Here is a tiny trained network, its code and every weight. The questions are about switching its units off for an input and a class, where a switched-off unit gives its printed mean instead of its output.

import numpy as np


def w(rows, s, z=0):
    codes = np.array(rows[::2]) - 128.0
    scale = np.full(codes.shape[1], s)
    scale[-1] = z or s
    return codes * scale


def f(y):
    return y / 2 * (1 + np.tanh(0.7978845608 * (y + 0.044715 * y**3)))


def log_softmax(a):
    a = a - a.max(-1, keepdims=True)
    return a - np.log(np.exp(a).sum(-1, keepdims=True))


def net(x, mask):
    res = np.array(x, float).reshape(1, 7) / 4 @ E
    y = f(res @ A[0][:, :-1].T + A[0][:, -1])
    res = res + np.where(mask, y, B[0][:, -1]) @ B[0][:, :-1]
    return log_softmax(res[-1] @ U[:, :-1].T + U[:, -1])


A, B = {}, {}
E = w([
[233,170,22],'x0',
[126,130,122],'x1',
[100,1,40],'x2',
[126,129,121],'x3',
[127,129,125],'x4',
[132,127,129],'x5',
[123,128,123],'x6',
],0.0054)
A[0] = w([
[203,145,78,34],'neuron 1',
[207,150,81,58],'neuron 2',
[84,227,147,14],'neuron 3',
[100,251,112,42],'neuron 4',
[137,79,190,2],'neuron 5',
[83,113,175,24],'neuron 6',
[91,71,61,74],'neuron 7',
[168,150,71,54],'neuron 8',
[201,144,70,82],'neuron 9',
[160,183,102,174],'neuron 10',
[82,166,77,87],'neuron 11',
[130,31,79,103],'neuron 12',
[125,46,131,19],'neuron 13',
[76,128,73,71],'neuron 14',
[26,122,165,68],'neuron 15',
],0.012,0.0061)
B[0] = w([
[12,66,217,168],'neuron 1',
[75,76,182,188],'neuron 2',
[184,111,208,163],'neuron 3',
[187,158,252,180],'neuron 4',
[72,103,185,97],'neuron 5',
[77,42,198,137],'neuron 6',
[141,195,225,189],'neuron 7',
[75,74,200,148],'neuron 8',
[59,45,169,210],'neuron 9',
[98,149,90,252],'neuron 10',
[123,157,140,93],'neuron 11',
[196,254,190,245],'neuron 12',
[113,117,241,124],'neuron 13',
[163,123,186,106],'neuron 14',
[58,102,95,239],'neuron 15',
],0.0095,0.0027)
U = w([
[206,183,197,77],'0',
[122,124,84,237],'1',
[2,24,120,2],'2',
[131,146,74,174],'3',
[156,116,86,165],'4',
],0.009,0.007)

Each question gives the input, the list of numbers given to net, and the class t.
The units are the neurons (one row each of A and B). Each row of codes is followed by its name. A weight is (code - 128) times the scale printed after its matrix; where a second scale follows, it is the last column's (A, B and U).
mask holds one flag per neuron, in row order. A switched-off neuron (its flag False) gives its mean, the last column of its row in B, instead of its output. The means were averaged over made-up inputs and are rounded, as every weight is.
A unit's drop is (log p(t) with every unit on - log p(t) with that unit switched off) / (log p(t) with every unit on - log p(t) with every unit switched off).
The circuit of an input: a set's keep is (log p(t) with only the set's units on - log p(t) with every unit switched off) / (log p(t) with every unit on - log p(t) with every unit switched off). Starting from the 12 units with the biggest drops (on a tie, the unit counted first), units are removed one at a time, each time the one whose removal leaves the highest keep (on an exact tie, the one counted first), for as long as the keep stays at least 0.8.
circuit, biggest first: the units of the circuit, biggest drop first
most important unit: the unit with the biggest drop
k most important neurons: the k neurons with the biggest drops, biggest first
drop of u: that unit's drop, to one decimal
input [-4,-5,8,-3,0,-7,3], class 0: 2 most important neurons => (neuron 12; neuron 7)
input [-7,-5,-5,2,4,3,7], class 2: circuit, biggest first => (neuron 15; neuron 12)
input [-4,-6,8,8,-2,-5,8], class 0: circuit, biggest first => (neuron 12; neuron 7)
input [6,-3,5,3,-3,-5,5], class 2: most important unit => neuron 9
input [7,8,4,5,-3,2,-8], class 2: 4 most important neurons => (neuron 9; neuron 1; neuron 2; neuron 8)
input [7,0,3,-7,7,-4,1], class 2: 2 most important neurons => (neuron 9; neuron 1)
input [-6,-3,7,1,-7,3,-5], class 0: 2 most important neurons => (neuron 12; neuron 7)
input [-8,7,-4,6,-3,-5,-4], class 2: drop of neuron 15 => 0.4
input [-8,-4,-3,6,-6,0,-8], class 2: drop of neuron 6 => 0.2
input [3,-5,7,-4,-6,-3,6], class 0: drop of neuron 7 => 0.2
